Here is a tiny trained network, its code and every weight. The questions are about switching its units off for an input and a target symbol, where a switched-off unit gives its printed mean instead of its output.

import numpy as np


def w(rows, s, z=0):
    codes = np.array(rows[::2]) - 128.0
    scale = np.full(codes.shape[1], s)
    scale[-1] = z or s
    return codes * scale


def norm(h):
    return h / np.sqrt((h * h).mean(-1, keepdims=True) + 1e-5)


def f(y):
    return y / 2 * (1 + np.tanh(0.7978845608 * (y + 0.044715 * y**3)))


def softmax(a):
    e = np.exp(a - a.max(-1, keepdims=True))
    return e / e.sum(-1, keepdims=True)


def log_softmax(a):
    a = a - a.max(-1, keepdims=True)
    return a - np.log(np.exp(a).sum(-1, keepdims=True))


def net(x, mask):
    ids = ['ΓΨηθσω'.index(c) for c in x.split()]
    T = len(ids)
    res = E[ids] + P[:T]
    u = 0
    for l in range(2):
        r = norm(res)
        for j in range(2):
            rows = slice(4 * j, 4 * j + 4)
            q, k, v = (r @ M[l][rows].T for M in (Q, K, V))
            z = softmax(np.where(np.tri(T) > 0, q @ k.T / 4**0.5, -1e9)) @ v
            o = O[l][rows]
            res = res + np.where(mask[u + j], z, o[:, -1]) @ o[:, :-1]
        u += 2
        y = f(norm(res) @ A[l][:, :-1].T + A[l][:, -1])
        res = res + np.where(mask[u : u + 8], y, B[l][:, -1]) @ B[l][:, :-1]
        u += 8
    return log_softmax(norm(res)[-1] @ U[:, :-1].T + U[:, -1])


Q, K, V, O, A, B = {}, {}, {}, {}, {}, {}
E = w([
[176,173,84,143,152,133,100],'Γ',
[145,159,132,136,146,250,56],'Ψ',
[139,70,167,90,100,113,170],'η',
[142,184,76,130,170,70,118],'θ',
[135,159,156,212,216,135,118],'σ',
[59,181,143,116,126,146,108],'ω',
],0.019)
P = w([
[146,255,130,216,100,123,135],'0',
[131,133,144,151,143,141,59],'1',
[133,139,123,103,160,170,116],'2',
[137,103,133,116,141,152,93],'3',
[134,120,151,151,132,124,29],'4',
[134,126,135,120,151,165,98],'5',
[159,169,107,77,168,195,118],'6',
[145,172,118,75,176,202,126],'7',
[127,95,145,121,137,142,81],'8',
[136,130,124,92,155,163,106],'9',
[122,112,147,102,145,152,87],'10',
[158,159,132,82,182,171,112],'11',
[133,129,156,92,175,172,143],'12',
],0.0086)
Q[0] = w([
[72,120,131,99,103,130,209],'0.h0',
[77,159,123,163,139,138,146],'0.h0',
[76,72,184,150,81,156,186],'0.h0',
[51,210,145,159,200,191,56],'0.h0',
[50,160,146,195,131,210,107],'0.h1',
[226,73,178,149,173,141,171],'0.h1',
[123,75,153,82,60,211,139],'0.h1',
[254,97,69,174,107,167,104],'0.h1',
],0.037)
K[0] = w([
[147,185,98,143,192,125,178],'0.h0',
[80,105,119,94,96,141,133],'0.h0',
[136,173,78,145,183,175,160],'0.h0',
[167,90,172,1,128,184,193],'0.h0',
[108,61,208,130,143,171,82],'0.h1',
[156,249,116,199,155,190,196],'0.h1',
[133,165,149,158,8,182,169],'0.h1',
[181,148,70,129,176,202,75],'0.h1',
],0.038)
V[0] = w([
[168,136,213,179,25,33,179],'0.h0',
[153,111,164,147,90,121,121],'0.h0',
[91,153,96,195,119,124,125],'0.h0',
[157,199,104,87,143,181,251],'0.h0',
[91,139,137,174,110,76,235],'0.h1',
[183,179,124,131,163,205,187],'0.h1',
[62,107,148,151,113,173,53],'0.h1',
[113,87,154,172,61,120,81],'0.h1',
],0.018)
O[0] = w([
[155,111,37,250,47,106,249,96],'0.h0',
[130,115,79,162,115,138,114,135],'0.h0',
[153,155,213,18,75,53,163,66],'0.h0',
[78,177,181,172,77,103,153,150],'0.h0',
[136,140,181,120,159,64,222,2],'0.h1',
[212,80,110,140,84,152,124,204],'0.h1',
[132,182,186,125,126,222,94,171],'0.h1',
[96,159,209,90,122,118,62,69],'0.h1',
],0.012,0.0099)
A[0] = w([
[139,113,149,83,197,148,74,70],'0.n0',
[172,216,129,129,104,97,147,88],'0.n1',
[182,167,73,124,129,65,71,18],'0.n2',
[228,115,222,196,239,126,144,33],'0.n3',
[12,209,160,148,127,121,126,2],'0.n4',
[106,52,189,119,110,68,74,100],'0.n5',
[125,153,44,88,237,27,133,90],'0.n6',
[117,1,142,126,115,61,108,58],'0.n7',
],0.026,0.0037)
B[0] = w([
[72,146,215,169,21,138,92,248],'0.n0',
[185,108,57,60,129,75,115,147],'0.n1',
[43,36,76,160,113,39,81,160],'0.n2',
[141,95,191,245,239,67,164,142],'0.n3',
[15,136,58,127,202,110,200,187],'0.n4',
[177,46,81,187,110,150,235,169],'0.n5',
[103,216,173,233,3,95,211,162],'0.n6',
[131,254,139,86,156,239,167,144],'0.n7',
],0.023,0.018)
Q[1] = w([
[97,119,54,156,76,139,112],'1.h0',
[246,88,242,32,93,148,176],'1.h0',
[96,180,67,139,112,163,105],'1.h0',
[78,150,5,201,225,135,91],'1.h0',
[147,138,110,126,182,104,114],'1.h1',
[205,148,22,144,218,189,203],'1.h1',
[156,134,72,184,181,172,139],'1.h1',
[132,84,136,169,132,105,114],'1.h1',
],0.028)
K[1] = w([
[104,131,165,115,91,118,103],'1.h0',
[53,160,83,215,204,138,110],'1.h0',
[184,159,152,71,107,143,139],'1.h0',
[234,141,200,69,100,72,190],'1.h0',
[130,110,165,122,160,100,145],'1.h1',
[118,179,91,117,219,4,188],'1.h1',
[117,170,123,98,178,89,138],'1.h1',
[105,94,113,103,170,105,169],'1.h1',
],0.029)
V[1] = w([
[112,112,136,36,129,131,107],'1.h0',
[126,81,144,44,97,157,76],'1.h0',
[120,176,188,85,164,17,120],'1.h0',
[175,145,84,141,105,234,159],'1.h0',
[94,170,135,66,4,164,188],'1.h1',
[48,21,64,72,165,201,103],'1.h1',
[100,117,127,135,23,128,50],'1.h1',
[84,118,143,244,124,175,129],'1.h1',
],0.019)
O[1] = w([
[109,118,93,123,172,129,43,122],'1.h0',
[150,97,96,86,189,87,57,152],'1.h0',
[70,88,87,203,68,179,100,103],'1.h0',
[177,180,157,40,143,127,174,137],'1.h0',
[64,91,135,153,171,81,208,222],'1.h1',
[215,125,97,218,117,105,212,155],'1.h1',
[180,142,50,74,180,84,215,249],'1.h1',
[131,124,6,145,72,110,114,120],'1.h1',
],0.015,0.013)
A[1] = w([
[142,44,195,209,193,121,130,88],'1.n0',
[111,96,171,132,80,196,140,124],'1.n1',
[96,119,174,112,82,88,110,64],'1.n2',
[137,45,49,120,150,91,81,112],'1.n3',
[5,132,96,65,214,166,149,1],'1.n4',
[194,164,153,102,175,138,167,18],'1.n5',
[149,151,145,100,130,193,69,49],'1.n6',
[131,161,112,71,84,142,146,92],'1.n7',
],0.033,0.0051)
B[1] = w([
[148,38,195,198,153,171,119,195],'1.n0',
[149,139,125,83,172,58,117,175],'1.n1',
[161,131,77,156,169,154,169,164],'1.n2',
[140,79,88,59,172,45,111,187],'1.n3',
[1,162,88,120,218,221,143,252],'1.n4',
[209,195,175,88,158,115,175,160],'1.n5',
[116,133,156,116,23,166,110,144],'1.n6',
[115,87,132,164,148,134,73,146],'1.n7',
],0.037,0.025)
U = w([
[161,95,61,49,142,33,65,177],'Γ',
[142,162,150,60,3,173,46,254],'Ψ',
[241,218,173,52,152,145,183,89],'η',
[123,188,59,193,10,93,201,48],'θ',
[153,65,202,201,151,141,88,64],'σ',
[36,193,99,80,179,198,121,154],'ω',
],0.005,0.00096)

Each question gives the input, a string of symbols that net reads in full, and the target symbol t.
The units are the heads (4 rows each of Q, K, V and O) and the neurons (one row each of A and B). Each row of codes is followed by its name. A weight is (code - 128) times the scale printed after its matrix; where a second scale follows, it is the last column's (O, A, B and U).
mask holds one flag per unit, layer by layer, with each layer's heads first. A switched-off unit (its flag False) gives its mean, the last column of its rows in O or B, instead of its output. The means were averaged over made-up inputs and are rounded, as every weight is.
A unit's drop is (log p(t) with every unit on - log p(t) with that unit switched off) / (log p(t) with every unit on - log p(t) with every unit switched off).
The circuit of an input: a set's keep is (log p(t) with only the set's units on - log p(t) with every unit switched off) / (log p(t) with every unit on - log p(t) with every unit switched off). Starting from the 12 units with the biggest drops (on a tie, the unit counted first), units are removed one at a time, each time the one whose removal leaves the highest keep (on an exact tie, the one counted first), for as long as the keep stays at least 0.8.
circuit, biggest first: the units of the circuit, biggest drop first
unit that matters most: the unit with the biggest drop
k most important neurons: the k neurons with the biggest drops, biggest first
k most important neurons of layer l: the k neurons of layer l with the biggest drops, biggest first
which heads matter: for each layer, one digit per head in row order, 1 if its drop is at least 0.15 and else 0, layers parted by /
input Ψ ω θ ω ω Γ θ Γ Γ θ ω η, target Γ: 2 most important neurons	1.n1, 1.n4
input Ψ σ ω ω ω ω ω θ θ Γ θ η Ψ, target Γ: unit that matters most	0.h0
input Γ ω Γ Ψ ω Γ ω Γ ω ω θ Ψ, target Ψ: circuit, biggest first	0.h1, 1.n6, 1.n4
input Γ ω Γ η θ Γ ω ω ω ω η, target η: which heads matter	00 / 00
input η θ Ψ, target θ: circuit, biggest first	0.h0, 1.n4
input σ σ Γ ω ω ω ω θ θ ω η, target Ψ: which heads matter	10 / 01
input ω σ ω θ ω η θ, target σ: 3 most important neurons of layer 0	0.n0, 0.n1, 0.n4
input Γ η Ψ Γ θ ω ω, target η: which heads matter	10 / 10
input Γ η Γ θ Γ Γ Ψ, target η: which heads matter	00 / 10
input Ψ ω ω ω Γ ω θ ω η ω, target Γ: 4 most important neurons	0.n0, 1.n3, 1.n4, 0.n7
input Γ σ ω Ψ θ θ, target θ: which heads matter	01 / 00
input Γ θ σ ω η σ, target η: 3 most important neurons	0.n2, 1.n5, 0.n5
input ω σ ω ω ω Γ ω ω η, target σ: circuit, biggest first	0.h1, 0.n3, 1.n0
input Γ Γ Γ ω ω η ω Γ ω Γ θ, target η: which heads matter	10 / 11
input σ ω Ψ σ Γ ω Γ η Ψ ω ω, target Ψ: which heads matter	11 / 01
input Γ Γ Γ η η Ψ ω ω η θ θ ω σ, target η: 4 most important neurons	0.n2, 0.n5, 0.n7, 1.n5
input Γ Ψ θ η Ψ Γ ω ω Γ, target η: 2 most important neurons	0.n2, 0.n1
input ω ω Γ Γ Γ ω ω ω θ, target θ: which heads matter	00 / 00
input ω ω ω θ ω θ η ω Γ Ψ, target σ: 2 most important neurons of layer 0	0.n0, 0.n4
input ω η ω Γ, target σ: unit that matters most	1.h1
input Ψ Γ ω Γ ω ω ω ω ω Γ Γ η, target Γ: unit that matters most	1.h1
input η ω ω ω θ ω σ σ, target θ: which heads matter	10 / 10
input ω ω η θ ω ω ω Γ, target σ: 2 most important neurons	1.n0, 0.n1
input Γ θ ω Γ η θ Γ, target η: 3 most important neurons	0.n2, 0.n5, 1.n5
input σ Γ ω Γ Γ η Γ ω θ ω Γ ω, target Ψ: which heads matter	10 / 01
input ω ω θ ω ω ω ω ω Γ Γ ω η, target σ: which heads matter	01 / 10
input ω σ σ ω ω ω Γ η ω θ, target σ: 2 most important neurons	0.n0, 0.n4
input ω η ω ω θ ω, target σ: 3 most important neurons of layer 0	0.n0, 0.n4, 0.n1
